Below are the code and all the weights of a small trained network. Each question names an input and a target symbol and asks about switching units off, where a switched-off unit gives its printed mean instead of its output.

import numpy as np


def w(rows, s, z=0):
    codes = np.array(rows[::2]) - 128.0
    scale = np.full(codes.shape[1], s)
    scale[-1] = z or s
    return codes * scale


def f(y):
    return y / 2 * (1 + np.tanh(0.7978845608 * (y + 0.044715 * y**3)))


def softmax(a):
    e = np.exp(a - a.max(-1, keepdims=True))
    return e / e.sum(-1, keepdims=True)


def log_softmax(a):
    a = a - a.max(-1, keepdims=True)
    return a - np.log(np.exp(a).sum(-1, keepdims=True))


def net(x, mask):
    ids = ['βεζηλξπστφψω'.index(c) for c in x.split()]
    T = len(ids)
    res = E[ids] + P[:T]
    u = 0
    for l in range(3):
        r = res
        for j in range(2):
            rows = slice(3 * j, 3 * j + 3)
            q, k, v = (r @ M[l][rows].T for M in (Q, K, V))
            z = softmax(np.where(np.tri(T) > 0, q @ k.T / 3**0.5, -1e9)) @ v
            o = O[l][rows]
            res = res + np.where(mask[u + j], z, o[:, -1]) @ o[:, :-1]
        u += 2
        y = f(res @ A[l][:, :-1].T + A[l][:, -1])
        res = res + np.where(mask[u : u + 4], y, B[l][:, -1]) @ B[l][:, :-1]
        u += 4
    return log_softmax(res[-1] @ U[:, :-1].T + U[:, -1])


Q, K, V, O, A, B = {}, {}, {}, {}, {}, {}
E = w([
[143,135,13,35,78,122,69],'β',
[181,160,62,163,102,222,126],'ε',
[106,206,101,134,154,176,250],'ζ',
[106,118,117,216,28,132,106],'η',
[162,80,216,128,62,177,139],'λ',
[25,138,138,78,120,62,218],'ξ',
[62,185,170,72,164,183,158],'π',
[221,53,131,98,192,102,110],'σ',
[63,125,55,128,177,66,93],'τ',
[161,140,107,52,153,198,58],'φ',
[129,75,156,209,174,75,169],'ψ',
[109,149,232,170,205,140,78],'ω',
],0.016)
P = w([
[98,82,57,200,189,185,115],'0',
[166,203,161,116,129,71,95],'1',
[98,62,95,125,121,198,131],'2',
[165,210,160,104,127,68,109],'3',
[92,52,113,94,64,183,152],'4',
[171,209,163,105,126,72,104],'5',
[86,41,126,75,8,168,171],'6',
[159,208,161,112,134,70,99],'7',
],0.011)
Q[0] = w([
[101,85,115,129,140,100,106],'0.h0',
[117,171,58,123,119,224,198],'0.h0',
[122,146,172,93,182,109,139],'0.h0',
[88,182,188,124,180,92,103],'0.h1',
[2,99,55,157,153,50,117],'0.h1',
[205,26,121,197,128,72,54],'0.h1',
],0.0092)
K[0] = w([
[153,162,116,157,137,82,151],'0.h0',
[70,31,102,108,168,230,144],'0.h0',
[99,151,163,113,174,102,152],'0.h0',
[83,140,175,135,237,128,104],'0.h1',
[2,136,50,169,119,8,131],'0.h1',
[212,41,104,190,106,78,85],'0.h1',
],0.0089)
V[0] = w([
[215,198,140,93,85,54,197],'0.h0',
[129,76,114,150,140,148,168],'0.h0',
[149,141,113,89,114,137,70],'0.h0',
[133,98,46,130,1,91,208],'0.h1',
[126,78,100,50,92,151,227],'0.h1',
[145,140,134,215,147,105,193],'0.h1',
],0.0042)
O[0] = w([
[113,132,227,92,41,73,84,94],'0.h0',
[116,144,112,104,177,164,116,125],'0.h0',
[102,141,129,125,143,106,145,134],'0.h0',
[132,53,105,206,229,176,84,4],'0.h1',
[53,101,151,217,146,146,2,111],'0.h1',
[146,127,111,108,105,140,115,113],'0.h1',
],0.0049,0.0025)
A[0] = w([
[165,201,173,176,134,157,64,100],'0.n0',
[139,83,100,218,84,203,143,4],'0.n1',
[75,78,176,180,173,210,1,46],'0.n2',
[87,53,51,145,101,100,116,35],'0.n3',
],0.0085,0.0035)
B[0] = w([
[128,255,115,145,116,153,167,232],'0.n0',
[100,176,114,43,144,102,139,237],'0.n1',
[52,111,62,158,202,115,149,252],'0.n2',
[177,104,223,106,130,183,129,230],'0.n3',
],0.0096,0.0019)
Q[1] = w([
[161,105,39,150,148,96,147],'1.h0',
[98,35,186,145,104,141,255],'1.h0',
[159,111,161,177,202,111,132],'1.h0',
[78,90,84,141,193,209,197],'1.h1',
[171,121,168,64,137,76,35],'1.h1',
[162,90,190,186,182,161,151],'1.h1',
],0.0086)
K[1] = w([
[80,125,67,135,146,142,145],'1.h0',
[54,99,185,154,30,123,254],'1.h0',
[87,119,174,131,218,149,131],'1.h0',
[23,169,102,179,104,184,85],'1.h1',
[207,85,132,86,195,197,69],'1.h1',
[77,115,172,186,176,164,116],'1.h1',
],0.0074)
V[1] = w([
[76,95,131,114,204,122,196],'1.h0',
[125,223,142,76,61,169,86],'1.h0',
[173,130,173,243,175,135,179],'1.h0',
[227,63,184,4,162,208,208],'1.h1',
[252,7,228,127,74,86,183],'1.h1',
[189,89,48,94,102,95,43],'1.h1',
],0.0025)
O[1] = w([
[123,94,52,164,176,114,134,202],'1.h0',
[123,112,182,94,10,111,131,89],'1.h0',
[179,121,95,198,165,124,209,150],'1.h0',
[156,117,139,112,60,80,98,254],'1.h1',
[155,180,168,64,3,108,153,112],'1.h1',
[152,118,170,103,58,97,164,144],'1.h1',
],0.0045,0.0022)
A[1] = w([
[61,213,219,203,139,69,208,133],'1.n0',
[169,157,180,163,191,2,96,100],'1.n1',
[105,213,59,226,76,73,120,254],'1.n2',
[101,89,107,108,61,118,73,232],'1.n3',
],0.0074,0.0031)
B[1] = w([
[107,71,102,122,108,143,198,253],'1.n0',
[162,138,105,203,127,64,129,253],'1.n1',
[98,123,1,142,136,172,95,210],'1.n2',
[100,82,190,74,115,109,127,166],'1.n3',
],0.011,0.0052)
Q[2] = w([
[185,135,160,61,118,154,118],'2.h0',
[80,164,145,100,109,190,157],'2.h0',
[101,127,177,155,131,153,167],'2.h0',
[220,124,98,12,128,119,32],'2.h1',
[42,182,95,92,85,212,68],'2.h1',
[138,246,126,99,113,132,169],'2.h1',
],0.012)
K[2] = w([
[118,197,165,104,81,121,131],'2.h0',
[148,144,154,69,133,191,159],'2.h0',
[124,86,177,121,102,166,191],'2.h0',
[252,154,114,52,153,112,7],'2.h1',
[15,187,85,56,106,191,66],'2.h1',
[167,224,133,101,70,185,208],'2.h1',
],0.011)
V[2] = w([
[102,204,147,135,215,109,95],'2.h0',
[136,64,156,192,214,181,102],'2.h0',
[82,144,126,99,110,80,124],'2.h0',
[69,87,132,181,88,117,159],'2.h1',
[137,10,202,66,3,190,156],'2.h1',
[62,119,235,221,51,169,74],'2.h1',
],0.0053)
O[2] = w([
[95,164,108,121,87,96,173,139],'2.h0',
[174,110,44,70,86,169,193,149],'2.h0',
[112,143,149,140,142,124,88,115],'2.h0',
[166,52,117,146,150,109,63,128],'2.h1',
[149,90,33,137,194,173,161,28],'2.h1',
[253,173,50,116,123,100,143,2],'2.h1',
],0.0063,0.0071)
A[2] = w([
[193,219,194,119,163,94,61,18],'2.n0',
[40,129,104,99,112,210,134,109],'2.n1',
[106,17,148,122,143,200,109,31],'2.n2',
[111,135,228,76,1,74,104,2],'2.n3',
],0.0073,0.0042)
B[2] = w([
[106,137,108,68,138,123,232,201],'2.n0',
[244,89,178,153,163,63,120,253],'2.n1',
[101,255,139,183,119,113,193,236],'2.n2',
[211,132,6,75,133,161,89,226],'2.n3',
],0.0082,0.0069)
U = w([
[125,96,116,93,106,137,104,189],'β',
[165,186,127,179,119,143,106,127],'ε',
[144,111,79,145,213,152,157,229],'ζ',
[157,111,75,147,103,139,123,54],'η',
[168,99,178,131,64,150,114,254],'λ',
[101,79,112,91,111,97,156,4],'ξ',
[96,138,249,105,99,103,152,251],'π',
[175,141,126,121,139,75,145,24],'σ',
[88,156,105,133,134,92,114,93],'τ',
[110,171,111,98,129,138,145,53],'φ',
[165,98,148,183,105,86,121,42],'ψ',
[115,169,126,147,75,123,180,23],'ω',
],0.011,0.0044)

Each question gives the input, a string of symbols that net reads in full, and the target symbol t.
The units are the heads (3 rows each of Q, K, V and O) and the neurons (one row each of A and B). Each row of codes is followed by its name. A weight is (code - 128) times the scale printed after its matrix; where a second scale follows, it is the last column's (O, A, B and U).
mask holds one flag per unit, layer by layer, with each layer's heads first. A switched-off unit (its flag False) gives its mean, the last column of its rows in O or B, instead of its output. The means were averaged over made-up inputs and are rounded, as every weight is.
A unit's drop is (log p(t) with every unit on - log p(t) with that unit switched off) / (log p(t) with every unit on - log p(t) with every unit switched off).
The circuit of an input: a set's keep is (log p(t) with only the set's units on - log p(t) with every unit switched off) / (log p(t) with every unit on - log p(t) with every unit switched off). Starting from the 12 units with the biggest drops (on a tie, the unit counted first), units are removed one at a time, each time the one whose removal leaves the highest keep (on an exact tie, the one counted first), for as long as the keep stays at least 0.8.
circuit, biggest first: the units of the circuit, biggest drop first
unit that matters most: the unit with the biggest drop
k most important neurons: the k neurons with the biggest drops, biggest first
k most important neurons of layer l: the k neurons of layer l with the biggest drops, biggest first
heads that matter: for each layer, one digit per head in row order, 1 if its drop is at least 0.15 and else 0, layers parted by /
input ε ξ η ζ λ η φ, target ζ: unit that matters most : 0.h1
input σ λ η τ ω σ τ, target π: heads that matter : 01 / 01 / 10
input ω σ τ σ ε, target ζ: circuit, biggest first : (0.h1, 0.n2)
input ω β τ σ π ψ β, target π: circuit, biggest first : (0.n3, 1.n2, 2.h1)
input η τ ξ τ ω, target ζ: heads that matter : 00 / 00 / 01
input λ σ ω τ σ, target π: heads that matter : 01 / 01 / 00
input φ ψ ψ, target π: 4 most important neurons : (1.n1, 1.n2, 1.n0, 2.n3)
input σ ω σ ω ω, target λ: 2 most important neurons of layer 2 : (2.n3, 2.n0)
input π σ τ σ ε ξ ω, target ζ: 2 most important neurons : (0.n2, 1.n0)
input ψ η λ ζ, target ζ: 2 most important neurons of layer 2 : (2.n1, 2.n2)
input π λ ζ λ φ β ε, target ζ: circuit, biggest first : (0.h1, 2.h1, 0.n1)
input π τ ω τ σ σ σ η, target η: 4 most important neurons : (1.n2, 1.n0, 0.n0, 0.n2)
input ζ σ σ ψ π, target ζ: circuit, biggest first : (2.h1, 1.n1)
input ψ ω ε σ τ, target ζ: 3 most important neurons : (1.n1, 0.n2, 0.n3)
input τ ω σ φ, target φ: 3 most important neurons : (2.n3, 1.n0, 2.n0)
input β σ ζ ψ φ, target ζ: 2 most important neurons : (0.n3, 0.n2)
input ψ ω ω ω σ τ ξ, target ζ: circuit, biggest first : (0.h1, 2.h1)
input ω σ ω ζ π, target ζ: heads that matter : 01 / 01 / 01
input φ σ σ ψ τ ω τ, target π: circuit, biggest first : (0.n3, 1.n2)
input σ λ σ ε σ σ ε, target π: 3 most important neurons : (0.n1, 1.n2, 0.n2)
input λ ε ω ω ψ, target ζ: circuit, biggest first : (2.h1)
input ψ σ ω σ η, target ζ: 2 most important neurons : (1.n1, 0.n2)
input π φ σ ε ψ, target ζ: unit that matters most : 2.h1
input η ψ σ β, target β: 2 most important neurons of layer 1 : (1.n3, 1.n0)
